Below is a small trained network, with its code and all its weights. Each question gives an input and a class and asks what happens when units are switched off, that is, made to give their printed mean instead of their output.

import numpy as np


def w(rows, s, z=0):
    codes = np.array(rows[::2]) - 128.0
    scale = np.full(codes.shape[1], s)
    scale[-1] = z or s
    return codes * scale


def norm(h):
    return h / np.sqrt((h * h).mean(-1, keepdims=True) + 1e-5)


def f(y):
    return y / 2 * (1 + np.tanh(0.7978845608 * (y + 0.044715 * y**3)))


def log_softmax(a):
    a = a - a.max(-1, keepdims=True)
    return a - np.log(np.exp(a).sum(-1, keepdims=True))


def net(x, mask):
    res = np.array(x, float).reshape(1, 4) / 4 @ E
    u = 0
    for l in range(2):
        y = f(norm(res) @ A[l][:, :-1].T + A[l][:, -1])
        res = res + np.where(mask[u : u + 5], y, B[l][:, -1]) @ B[l][:, :-1]
        u += 5
    return log_softmax(norm(res)[-1] @ U[:, :-1].T + U[:, -1])


A, B = {}, {}
E = w([
[146,224,220,94,45],'x0',
[119,99,113,68,78],'x1',
[138,187,36,119,167],'x2',
[254,108,115,128,116],'x3',
],0.007)
A[0] = w([
[141,167,166,254,172,34],'0.n0',
[158,7,189,120,194,64],'0.n1',
[137,42,213,158,101,5],'0.n2',
[112,81,90,33,60,116],'0.n3',
[237,50,175,142,127,11],'0.n4',
],0.011,0.0021)
B[0] = w([
[173,17,143,12,150,210],'0.n0',
[103,130,105,136,71,236],'0.n1',
[113,195,36,55,112,225],'0.n2',
[177,59,161,95,203,216],'0.n3',
[146,133,154,181,251,253],'0.n4',
],0.016,0.004)
A[1] = w([
[182,190,59,105,188,59],'1.n0',
[166,189,222,108,114,58],'1.n1',
[218,132,124,231,130,107],'1.n2',
[92,15,41,206,103,75],'1.n3',
[6,91,171,153,134,6],'1.n4',
],0.011,0.0011)
B[1] = w([
[17,112,150,76,5,253],'1.n0',
[183,83,82,245,108,212],'1.n1',
[87,232,142,111,228,183],'1.n2',
[220,153,189,201,60,238],'1.n3',
[108,207,114,82,234,167],'1.n4',
],0.014,0.0053)
U = w([
[181,177,163,242,96,253],'0',
[175,44,162,37,183,146],'1',
[47,184,121,67,42,148],'2',
[78,242,174,112,253,108],'3',
[68,111,137,157,152,14],'4',
],0.012,0.0035)

Each question gives the input, the list of numbers given to net, and the class t.
The units are the neurons (one row each of A and B). Each row of codes is followed by its name. A weight is (code - 128) times the scale printed after its matrix; where a second scale follows, it is the last column's (A, B and U).
mask holds one flag per neuron, layer by layer. A switched-off neuron (its flag False) gives its mean, the last column of its row in B, instead of its output. The means were averaged over made-up inputs and are rounded, as every weight is.
A unit's drop is (log p(t) with every unit on - log p(t) with that unit switched off) / (log p(t) with every unit on - log p(t) with every unit switched off).
The circuit of an input: a set's keep is (log p(t) with only the set's units on - log p(t) with every unit switched off) / (log p(t) with every unit on - log p(t) with every unit switched off). Starting from all 10 units, units are removed one at a time, each time the one whose removal leaves the highest keep (on an exact tie, the one counted first), for as long as the keep stays at least 0.8.
units of the circuit, in order: the units of the circuit, biggest drop first
top k neurons: the k neurons with the biggest drops, biggest first
k most important neurons of layer l: the k neurons of layer l with the biggest drops, biggest first
input [-8,7,-3,3], class 0: units of the circuit, in order -> [1.n3]
input [-4,2,-3,2], class 0: top 4 neurons -> [0.n1, 1.n3, 1.n4, 0.n0]
input [-7,3,7,8], class 3: units of the circuit, in order -> [1.n2, 0.n0]
input [6,3,-1,2], class 0: top 2 neurons -> [0.n0, 1.n1]
input [7,8,0,-7], class 1: top 3 neurons -> [0.n3, 1.n3, 1.n2]
input [-6,5,-6,-7], class 3: 3 most important neurons of layer 0 -> [0.n0, 0.n3, 0.n2]
input [-4,-5,7,-7], class 2: 3 most important neurons of layer 0 -> [0.n4, 0.n3, 0.n1]
input [-5,-4,-3,2], class 0: top 2 neurons -> [0.n1, 1.n3]
input [-8,7,4,7], class 0: units of the circuit, in order -> [1.n3, 0.n0]
input [-4,2,4,2], class 0: top 2 neurons -> [1.n3, 0.n2]
input [-3,-6,5,5], class 1: top 2 neurons -> [0.n0, 0.n2]
input [-2,7,-5,8], class 3: top 3 neurons -> [0.n4, 0.n0, 1.n2]
input [4,-1,-3,-6], class 3: top 2 neurons -> [1.n4, 1.n0]
input [1,-3,8,6], class 2: units of the circuit, in order -> [1.n0]
input [-6,0,7,-3], class 2: top 3 neurons -> [1.n0, 0.n1, 1.n1]
input [4,3,3,-2], class 0: units of the circuit, in order -> [0.n2, 1.n1]
input [-8,-4,-7,1], class 0: top 2 neurons -> [0.n1, 1.n3]
input [3,3,-5,6], class 3: top 2 neurons -> [0.n4, 1.n2]
input [5,5,5,-7], class 3: units of the circuit, in order -> [0.n2, 1.n0]
input [7,-8,-4,-6], class 1: 2 most important neurons of layer 0 -> [0.n0, 0.n4]
input [-3,6,-7,-8], class 3: units of the circuit, in order -> [1.n4]
input [-6,-7,1,-5], class 1: 3 most important neurons of layer 1 -> [1.n1, 1.n4, 1.n2]
